(in the rows, 128 means zero)
Each row is followed by its class; each block has classes of its own.
[135 138 136 152 113 140 146 120 185 168 122 140 151 154 186 162 145 136
 125 156 169 144 131 135 107 111 188 114 112 118 146 155 112 129] : Bir
[ 97 100  87  93  75 149 132 117 137 140 203 113 106  95 155 111  81 156
  83  49  83 147 160 132 143 115 103 151 139 118 125 102 115 184] : seniz
[173 141 120 153 123 131 108 152 128 145 157  96 147 162 101 162 160 125
 149 174 125 150 150 165 129 128 144 142 151 145 161 132 152 131] : Gema
[125 136 149 130 130 105 165 111 127 137 105 138 169 128 149 163 137 101
  96 162 161 141 122 119 133 106 167  97 130  90 147 143 126 138] : kon
[162 121 116 170 102 104 114 102 149 148 165 114 136 125 109 159 164 145
 165 177 164 146 143 163 161  67 143 162 192 134 132 117 115 138] : pepi
[185 128 154 114 107 130 108 151 202 176 153 135 163 125  95 213  82  97
 106 145  89 149 125 151 107 142  90 132 164 162 105  97  70 150] : vuva
[129 142 158 128 119 139 162 136 172 163 140 165 172 155 177 166 145 122
 119 162 154 152 128 121 118 134 160  94 118 171 136 146 125 142] : Merak
[110 133  86 104  86 130 155  95 131 137 154 198 136  77 101 119  73  67
 120  81 129 120 132  80 165 145  96 179 158 187 105 125  60  88] : pese
[142 105 167 108 156 133 127 177 132 120 169 116  76 155 236 108 136 139
  79  38  51 131 143 128  81 168  76 156 136 113 116 138 140 169] : Bir
[170 140 116 145 104 113 155 139 178 129 153 142 126 122  75 149 110 160
 132 177  87 166 138 140 157 112 130 137 140 121 135 100 163 132] : Gema
[143 149 147 160 125 104 181 105 161 181 127 157 175 145 144 172 159 124
 101 172 162 153 146 124 119 118 167  97 159 180 120 128 127 140] : vuva
[140 149 110 158  80 122 115 131 137 148 179 105 165 113 103 169 157 113
 152 150 138 169 133 158 148  99 158 179 185 158 139 131 131 136] : seniz
[165 152 138 147  83 142  64 124 175 152 181 116 115 124 106 177 150 136
 152 150 122 175 140 194 151 104 150 198 178 147 146 141 118 108] : vavol
[136 131 157 146 131 136 144 145 179 160 132 175 195 165 145 165 149 116
  95 164 142 124 141 119  90 115 164 122 142 145 137 148 142 136] : Gema
[115 117  81 140  76  80  92  96 136 164 174 115 103 147 158 160 163 113
 188  89 192 150 211 167  68 134 131 180 167 161 168 121  99  91] : vavol
[158 147  75 153  58 117 162 124 130 155 196 123 132 137 118 172 136 114
 139 165 123 165 161 180 178  79 140 158 154 113 173 111 143 140] : pese
[128 131 120 119 156 138 118 157 114 123 102  71 130 141 161 138 165 108
 126 120 129 117 122 148 106 117 132 127  90 118 131 161 116 142] : loz
[ 96 115 118  93 125 149 125 122 190 154 178 107 116 136 148 113  73 149
 206 105 109 126 141  50 110 162 156  88 110 187  94 109 104 179] : netev
[150 147 143 143 111 139 159 116 179 172 140 155 178 157 187 155 142 145
 102 168 133 150 133 110 123 107 174 109 137 138 111 154 116 149] : pese
[140 135 147 116 144 124 114 152 116 128 113  80 150 152 180 164 153 111
 121 135 118 106 135 135  99 120 132 136 100 103 123 149 123 161] : netev
[142 127 143 141 123 130 143  87 171 162 122 116 178 139 175 158 142 127
 122 177 163 136 127 122 146 105 179  90 130 150 139 138 134 130] : kon
[139 140 159 143 119 134 107 102 207 185 110 163 169 141 140 182 145 119
  97 172 151 138 128 137 121 126 164 103 132 168 123 131 127 115] : vavol
[120 121 104 152 114 114 160  97 105 132 147  96 115 131 129 171 147 157
 114 140 124 155 125 126 136 109 193  98 134  73 151 103 147 131] : Bir
[142 139 161 116 157 133 121 160 119 129 111  92 148 127 150 144 154  97
 112 137 136 110 127 144 115 128 134 133  99 109 126 152 114 157] : vuva
[148 122  88 124 114 126 142 111 171 146 179 145  33  98  81 126 102 118
 155  98  62 167 158 108 151 155  76 124 154 212  98  55 110 130] : Bir
[132 131 156 153 118 131 157 117 181 162 131 125 149 137 161 183 158 101
 114 170 163 148 138 120 110 108 187  99 125 121 137 134 129 142] : Bir
[122 115  97 124 105  98 150  89  83 115 157  84 137 116 127 136 135 154
  90 135 118 153 141 128 144 124 167  97 130  71 133 114 158 115] : vub
[157 143 113 156  96 105 154 132 136 123 181  89 112 135 126 132 139 155
 138 125 107 141 136 166 155  81 126 179 203 161 142 137 136 132] : loz
[135 134 147 117 160 138 121 162 126 115 128  99 149 132 141 152 149 111
 109 125 122 115 140 149 111 118 127 132  98  80 128 148 114 161] : pepi
[119 136 129 136 105  93 166  90  97 116 157  91 120 139 105 168 132 130
 104 144 119 128 138 132 146 108 165 109 141  73 152 104 168 125] : netev
[126 155 126 144 115 121 181 122 175 162 134 164 170 136 169 149 138 152
  93 161 151 143 129 127 136 104 177 130 149 124 135 166 124 141] : seniz
[113 123 117 156 133 115 167 103  88 114 148  95 129 116 119 159 132 165
  94 140 136 143 123 146 138 123 163 110 141  97 156 108 164 123] : kav
[128 129 102 143 113  91 160  76  98 133 138  90 128 146 124 174 129 157
 102 153 124 141 134 127 147 135 184 104 139  93 150 110 163 111] : netev
[161 151  54 141 120  88 191 121 124 136 166 112  95 142 146 137 158 136
 158 177  98 157 127 109 194 119 171 121 105 120 132 126 124 142] : pese
[111 141 117 140 104  99 146  78 140 142 154 115 129 122 102 176 136 128
  97 140 112 153 142 133 143 119 189  97 144  95 137 107 141 115] : vavol
[142 140 142 113 153 133 108 151 108 117 100  95 147 129 141 151 160  84
 124 132 125 120 135 145 112 115 125 130 101 123 137 137 116 143] : kon
[137 129 129 106 150 133 115 156 109 121 101  94 136 127 158 146 157 100
 117 144 133 112 145 148 116 133 126 126  93 132 135 136 120 154] : Merak
[104  97 134  58 112 120 144 112  89 118 159  85 123  99 129 138  95 134
  57  52  77 117 140  95 113 142  66  79 115  78 122  68 151 171] : seniz
[135  95 100 101 108 156  72 153 176 162 139 123 106 154 136 131  46 105
  66 119 107 150 125 133 108 189 162 126  91  67 133 136  56 177] : pese
[112 106  99 122  73 147 140  84 167 149 186 110 134 112 111 101  36 130
  82  79  54 176 121  98 159 155 111  61  95 126  78  94  77 172] : Gema
[101 142 112 124 133 148 151 131 146 156 183 128  72 140 115  99  80 133
  65  69  34 202 134 102 121 202 120  57 126 144  71 120  70 196] : seniz
[116 150 142 113 150 151 130 166 111 131 108 102 164 124 155 146 146  99
 111 128 141 104 129 141 107 121 124 126 107  91 132 171 100 154] : seniz
[138 101  86  58 110 122  84 135 105 147 110  66 141 156 252 116 121 162
  84  95 128 125 174 173  87 108 136 121  79  49 141 146  83 216] : Merak
[121 124 140 130 170 139 122 170 104 117 122  92 137 124 175 143 155 109
 103 126 123 121 122 154 101 122 131 137 100  99 126 147 118 175] : kav
[144 145 155 136 134 119 145 120 172 157 156 144 180 150 166 158 165 132
 128 151 164 151 141 112 119 110 174 129 156 148 119 163 113 152] : pepi
[109 134  88 151 112 115 171  90 104 137 149 104 130 148 108 147 132 157
  97 116  99 156 116 142 141 111 169  82 148 122 136 112 146 119] : loz
[130 118 127 131 162 128 121 161 112 112 120  93 123 120 173 147 154 119
 100 128 130 120 124 154 108 123 129 151  94 108 131 142 114 160] : kav
[131 129 131 128 120 134 137 109 157 173 129 134 181 152 189 171 162 144
 129 176 164 152 145 131 113 112 189  91 136 155 134 137 135 146] : Merak
[140 141 153 127 160 131 129 172 109 130 104 102 153 120 143 151 148  98
 108 138 130 121 128 145 116 132 124 137 108 113 122 149 111 166] : vuva
[107 133  82 145 110 104 171  91  81 124 151  94 116 132 110 147 141 160
 104 108 110 167 127 141 140 109 168 107 156 105 142 118 148 116] : loz
[159 135 139 141 138  96 137 145 179 146 172 148 153 135 147 158 157  86
 126 143  86 148 141 158 137 109 119 157 172 120 106 134 137 155] : pepi
[144 137 148 124 140 140 105 161 123 111 123  81 147 130 131 113 139 112
  95 148 115 109 140 142 117 126 137 125 110 119 113 152 116 152] : vub
[161 131 112  80  98  98 123 125 196 150 146 136 122 138 185 142 130 121
  84 143  60 174 144 159 125  86 150 115 103  70  93 119  95 203] : Merak
[171 149 133 150 112 103 137 136 146 142 192 122 143 140  86 181 149  91
 109 152 117 166 152 171 159 129 136 165 190 148 153 125 146 135] : pepi
[126 158 103 173 121 138 165 132 109 123 144 163  90 126 114 110 158 176
 100 105  78 177 128 176 155  79 116 166 175 164 115 138 144 125] : loz
[121  93  86 115  67  87 136 133  99 109 183 116 109 120 138  79  78 113
  97  38  94 127 129 132 174 132  74 162 112 170 163  68 146 184] : kon
[118 123 129 142 152 128 169 117 132 149 123 146 164 129 180 161 157 165
 103 154 151 140 117 116 117 105 158  99 124 146 125 123 146 152] : kav
[158 134 152 142  99 131 111 105 128 129 184  93 126 122  77 184 154  66
 134 164 141 156 124 164 180 114 148 147 165 151 178 114 152  99] : kon
[122 143 112 148 126 128 149 126 147 171 109 159 183 144 174 160 150 150
 103 156 158 142 118 132 114 112 169 121 137 121 128 164 106 138] : seniz
[144 126 131 123 149 131 101 176 126 126 118 103 172 152 155 138 149 102
 108 140 113 108 134 137  98 119 151 151 111  94 129 163 110 168] : Gema
[140 136 154 123 157 133 126 162 109 136 110  96 155 121 154 151 158  98
 107 133 126 126 128 139 116 128 121 128 102 123 114 143 113 168] : vuva
[170 149 108 168 106 112 120 128 116 144 142  97 156 141 129 148 123 163
 132 166 108 181 129 186 165 106 159 145 194 126 152 131 147 152] : kon
[140 155 114 142 112 130 143 142 122 122 165 111 118  94 112 154 155 171
 170 156 154 166 149 143 151 109 153 199 189 134 157 150 151 112] : seniz
[140 139 157 143 132 124 163 133 193 160 147 169 184 136 163 180 157 109
 107 158 146 153 137 130 126 106 149 125 130 134 119 149 127 150] : pepi
[135 128 118 157  90 115 142 135 127 145 195 140 145 136  84 197 169  62
 126 152 134 173 165 165 126 112 142 159 164 124 172 115 160 110] : Gema
[111 136 126 140 113 103 140  93 122 141 154 116 138 135 117 168 141 131
  92 133 113 132 133 137 142 117 179 106 158  98 144 114 150 125] : vavol
[124 133 112 146 105 103 154  91 107 130 147  97 123 136 116 182 136 132
  96 143 113 158 145 142 138 125 166 115 131  95 143 106 160 120] : netev
[113 131  94 130 100  98 173  81  82 130 158  92 140 137 133 155 132 153
 106 143 127 155 148 141 149 119 187  80 151  88 155 110 144 132] : Merak
[137 133 124 148 104 118 151 109 180 173 148 153 167 164 184 163 157 143
 112 167 152 172 131 122 124 128 200 101 127 186 127 140 116 145] : Merak
[118 134 103 154 123 102 170  82  76 137 142 110 143 121 108 156 148 162
 102 138 126 158 122 132 155 116 182  98 150 105 132 108 144 124] : vuva
[113 143 117 138 116  92 179  86  86 127 141 108 133 140 124 170 138 129
  96 138 119 142 144 127 139 124 165 102 142  87 144 116 166 117] : netev
[124 140 125 138 102 133 169 120 144 156 159 140 170 137 178 154 141 123
 135 148 148 153 140 110 130 110 168 122 130 111 134 150 131 136] : pese
[146 129 145 111 165 143  95 158 131 118 124 103 133 135 136 149 164 120
 112 122 121 120 144 147 104 121 127 147 100 106 121 143 110 155] : pepi
[134 149 117  98 154 142  98 156 108 130 109  78 147 130 142 151 166 114
 117 143 132 114 138 147 108 116 158 141 110  84 137 161 112 154] : seniz
[118 116 176  79 109 149 152 149 200 143 207 128 120 131 204 164 149 130
 150  88 124 166 119  76  93 147 105 107  64 131 124 133 131 147] : seniz
[147 140 113 144  77 137 131 125 125 139 206 134 131 150 158 155 140 155
 132 122 102 165 128 157 145  86 157 179 171  86 142 148 111 127] : pese
[143 148 146 129 150 123 134 155 114 127 114 110 153 123 135 144 147 117
 115 135 118 122 121 142 124 118 134 140 121 122 114 143 110 156] : vuva
[129 123 129 129 145 148 107 173 117 126 105  78 140 128 177 151 151 109
 114 123 120 121 128 144 102 114 154 140  90  81 133 145 116 178] : Bir
[113 131 106 147 112 122 169  95  93 122 142  87 115 115 126 163 139 163
 110 131 122 164 135 120 137 107 190  94 130  66 143 107 143 133] : Bir

A new block, with new classes.
[138 123  97  95 135  98  88 100 107  68 108 136 183 142 163 121 105 111
 132 140 101 149  85 138 141 136  77 144  94 106  77 135 174 157] : pamef
[ 79 121 147 200 112 100 169 104 125 161 183 131 101 121 128 144 120 112
 151 128 192 169 195 134 167 134  94 146 110 118 131 119 143 110] : Bizo
[137 138 191 110  97 120  95  56 200  77 111 155 110 127 161 133 138 137
 103 130 118 117 165 155 117 152  88 130 123 120 130 153 136 183] : Sutu
[138 130 131 127 126 111 151 179 135 109 117 126 120 113 113 119 188 155
 130 150 132  98 128 135  85 106 144 110 156 136 183 149  97 118] : zavo
[144 129 108 102 182  71  92 147  73 125 136 107 139  95 111 125 170 131
 127 152 127 196 179 146 109  95 118 151 151 131 114 128 117 115] : zavo
[124 166 106 102 143  92 151 124 158  92 117 109 112 145  93 135 126 143
 130 145 129  92 100 123 136 146 171 157 201 143 155 138 109 116] : Bated
[130 159 126 118 167 120 182 142 158 151 117 131  84 125 102 165 141 128
 106 132 184  71 128 113 109 152 168 152 152 131 161  99  60 123] : Bizo
[146 151 119 112 127  65 147 136 124 114 114 147  96  99  96 105 173 123
 132 137 133 105 128 117 101 122 139 143 203 131 161 136 120 136] : zavo
[145 135 133 127 126 132 142 144 150 110 148 140 113 153 119 141  95 127
 115 133 141  65  93 120 130 135 143 126 128 136 162 102  93 119] : Luf
[147 126 126 164 128 178 195 127 127 179 123 130 130  89 130  79 124 143
 121 115 147 132 115 105 164 128 220  98 118 101 152 136 119 109] : kazuv
[132 160 139 152 157 108 181 110 109 112  96 142 117 118  89 135 171 144
 105 139 131  86  98 128 109 147 171 139 120 150 149 118  92  87] : Bizo
[153 127 121 108 152 149 154 164 143 160 106 119 114 110 117 106 121 138
 159 127 124 119 112 116 124 130 177 131 120  94 143 161 127 108] : Bated
[138 129 166 177 136 176 141  99 128 128 116 139 116 116 137 131 155 158
 128 132 132 130 157 132  89 108 163 182 165 147 127 173 123  92] : Zomo
[131 150 144 150 146 147 205 113 119 121 109 149 145 127 105 114 106 138
 118 129 141  72 131 129 130 145 137 181 128 148 156 134 115 114] : Zomo
[133 131 121 103  76 107 123 124 136 109 151 132  92 107 132 111 157 135
 116 134 111 126 147 130  96 109 122 128 162 122 140 166 111 126] : zavo
[117 183 107 146 176 119 160 106 117 162 121 126 130  80  99 115  15  95
 148 143 208 217 158 110 157 153 131 161 128 135 122 104 128 117] : Bizo
[114 148 131  79 112 128 164 114 141 103  99 120 143 109 121 141 120 130
  94 121 135  97 115 124 116 136 147 137 127 160 138 117 111 147] : pamef
[141 131 109 148 158 125 119 114 116  85 117 153 163 147 143 113 112  94
 131 149 130 137  97 122 132 139  91 150  95  97 111 138 155 153] : Zomo
[153 138 160 135 100 186 150 117 167 128 153 144 111 142 157 126 109 167
 103 143 156 129 142 136 121 137 140 161 104 134 157 155  87 102] : Zomo
[126 138 117 144 126 159 162 127 172 136 134 129 134  80 126  93 102 149
 109 138 145 133 143 121 159 119 157 132 119  92 153 138 133 134] : Sutu
[ 96 142 124 221 173  95 141  84 132 125 140 134 132  98  77 166 136  97
 158 151 164 154 143 129 184 146 125 147 150 137 118 103 147 116] : Bizo
[155 131 148 103 117 142 121 128 144  91 142 152 134 122 162 117 131 165
  85 122 113  74 144 147 114 114 113 162 108 105 130 136 116 130] : Sutu
[143 162 143  96 140 107 131 143 140  78 112 136 123 116 110 122 143 133
 108 116 119  96  97 116  93 110 165 155 174 147 157 136 102 125] : Bated
[134 132 129 114 120 133 164 137 142 176 117 114 107  91 111 108  81 118
 140 152 149 139 133 117 142 152 170  82  85 109 145 130 133 125] : Luf
[127 121 112 112 126  93  89 129 112  80 129 125 140 142 147 135 159  92
 164 150 107 149 109 133 125 134 103 148 101  86  84 171 189 142] : Bated
[122 123 134 122 147 109 136 121  97  80 114 145 164 167 170 125 157 116
 140 127 105 144  97 134 163 147 109 146 100 106  87 140 164 153] : kazuv
[127 129 147 132 148 100 102  83 182  72 150 124  87 147 140 134 143 122
  85 161 123 153 146 133  88 109 149 116 125  94 150 159  82 129] : Luf
[124  97 110 122 125 118 111 103 104  89 109 122 150 164 129 102 142 105
 144 116  73 115 102 129 141 138  90 136  92  99  87 135 185 150] : Sutu
[124 140 135  87  97 104 161 129 152 128 109 127  99 136 128 124 142 155
  92 123 127  44  96  99 143 152 171 100 129 125 137  89 141 148] : Sutu
[152 141 157 147 104 148 114  98 125  86 136 139 137 132 156 126 156 136
  99 133 138 135 147 162 109 135 139 128 138 146 138 150  98 124] : kazuv
[163 115 121 136 145 162 175 160 135 171 127 134 117  98 115  83  85 111
 160 125 145 136 117  98 162 141 194 119  91  72 131 135 141 101] : kazuv
[132 138 137 134 124 141 167 147 158  93 138 145 125 109  84 114  82 117
 110 120 122  56 115 105 116 119 140 160 146 136 160 118 104 115] : Zomo
[121 128 105 128 173 119 131 138  76 137 110 124 131 128 147 142 180 166
  99 140 127 160 138 157 115 123 131 155 126 128 114 130 106  97] : pamef
[139 126 110 169 161 160  81 158  97 131 123 130 131 107 123 140 163 109
 118 142 128 201 122 149 142 145 138  87 118 124 114 116 103 116] : kazuv
[110 139 141 135  91  96  79 148 148 100 153 126  88 118 153 153 148 155
 134 136 122 123 137 132 114 110 133 121 195 125 115 151 148 113] : Bated
[123 150 113 101  98 115 160 136 131 114 131 113  97 142 111 120 126 134
 113 136 147 101 133 120  90 131 141 117 162 154 171 136  87 123] : zavo
[124 133 140 116  99 102 191 143 151 117 130 143 107 122 104 118 157 158
  85 122 121   4 120 124 147 146 149 115 115 117 169  92 123 130] : Sutu
[122 125 127 132 134 145 163 151 151 179 112 123 107  91 112  93  76 122
 149 139 146 162 142 103 143 141 146 109 111 100 136 134 142 126] : Zomo
[137 116 163  80 106  91 155 110 155 118 135 124 116 116 127 120 156 165
  92 107 123  92 170 153 113 113 126 156 153 144 164 125  86 128] : pamef
[144 116  95 122 139 155 180 144 141 199 136 113 112 100 130  80 106 152
 137 136 148 143 163 127 131 119 152 101 112  81 169 163  92 118] : zavo
[132 122 139 145 151 157 183 134 176 116 117 108 161 104  86 135 132 150
 124 152 125  51 135 134 132 127 169 143 134 140 167 139 103 119] : Zomo
[133 143 156 123 136 111 154 134 172 104 106 156  73 137  91 134 162 145
  99 110 116  44 110 112 123 144 153 144 174 134 164  97 103 128] : Sutu
[142 128 154 130 109 110 115  96 149 101 143 151  96 114 173 126 200 168
 111 151 110 142 162 149  95 103 126 139 145  99 133 198 115 122] : zavo
[130 138 136  95  94 125  85 112 171  95 154 111 111 119 151 144 131 125
 106 146 135 164 125 125 115 106 149 129 169 144 128 140 106 155] : Luf
[127 148 138 106 136  85 161 108 116 113 127 128 116 125 107 122 129 137
 116 117 114  81 125 118 131 130 166 152 141 126 131 132 134 108] : Bated
[108 159  87 113 122 153 117  98  73 112 148 137 151  88 146 124  90 137
  79 104 122 206 138 142 146 106 105 202 160 161  90 126 106 114] : pamef
[121 154 137  69 141  69 159 128 167 101 116 116  98 106  94 135 112 139
 122 148 122  84 150 111 111 130 153 132 168 131 145 134 109 131] : zavo
[117 121 114 102 141  93  89  85 120 100 129 144 122 164 165 129 103  99
 115 128  80 152  89 123 154 146  87 104  91  88  76 126 144 168] : Luf
[136 110 121  95 106 106 154 147 112 159 113 113 114 111 132  78 129 139
 154 118  92 109 124 126 122 130 150  99  98  80 125 170 160 113] : Bated
[104 141 149 147 110 104 165  87 124 134 137 140  95 116 167 113 167 155
 105 145 131 162 149 132 130 116 160 139 139 109 131 170 135 121] : Luf
[148 128 141 102 133 119 126 133 153 106 153 123 138 121 150 146 171 148
 111 140 148 129 153 158 110 113 112 169 120 124 141 141  76 131] : Bizo
[126 120 136 139  85 116 117 122 144  86 156 130 128 116 157 126 196 136
 115 115 113  76 129 134  95  82 144 142 180 111 140 175 134 144] : Bated
[164 144 159 120 140 113 183 116 125 116 127 142 114 135  74 132  96 117
 124 128 137  45 124 122 155 179 179 139 102 140 144  92 113  86] : kazuv
[112 112 111 106 136 106 111 129 124  96 133 117 157 156 164 122 102 104
 141 140 110 145 106 128 138 121  93 118  99  97 102 140 154 168] : Luf
[ 74 135  99 191 106 122 185 167 128 155 138 132  78  86 105 145 146 147
 138 135 135  66 138 131 123 135 136 119 174 110 133 139 118  85] : Bizo
[112 151 118  92  96 137 195 147 119 122  93 112 128 138 109 110  99 157
 118 117 126  31 102 112 127 151 158 140 147 159 139 109 146 125] : Sutu
[112 147 145 119 152 114 170  76 143 113 115 117 119 134 100 125 101 132
  92 127 111 106 121 119 132 133 173 118 134 151 149 119  91 127] : Luf
[ 65 121 116 171 146 136 166 109  83 178 162  88 135 100 121 124  84 107
 134 114 159 175 232 146 138 112 119 130 105 113 124 151 143 114] : Bated
[ 98 152 143 127  71 144 147  97 166  84 130 150  85 118 147 126 180 149
  94 139 113 142 166 164 118 146  96 179 150 124 139 184 116 139] : Sutu
[148 136 134 136 149  85 151 123 130 139 106 133  86 113  79 141 197 126
 127 131 136  87 102 115 114 143 176 133 158 137 143 103  99 106] : Bizo
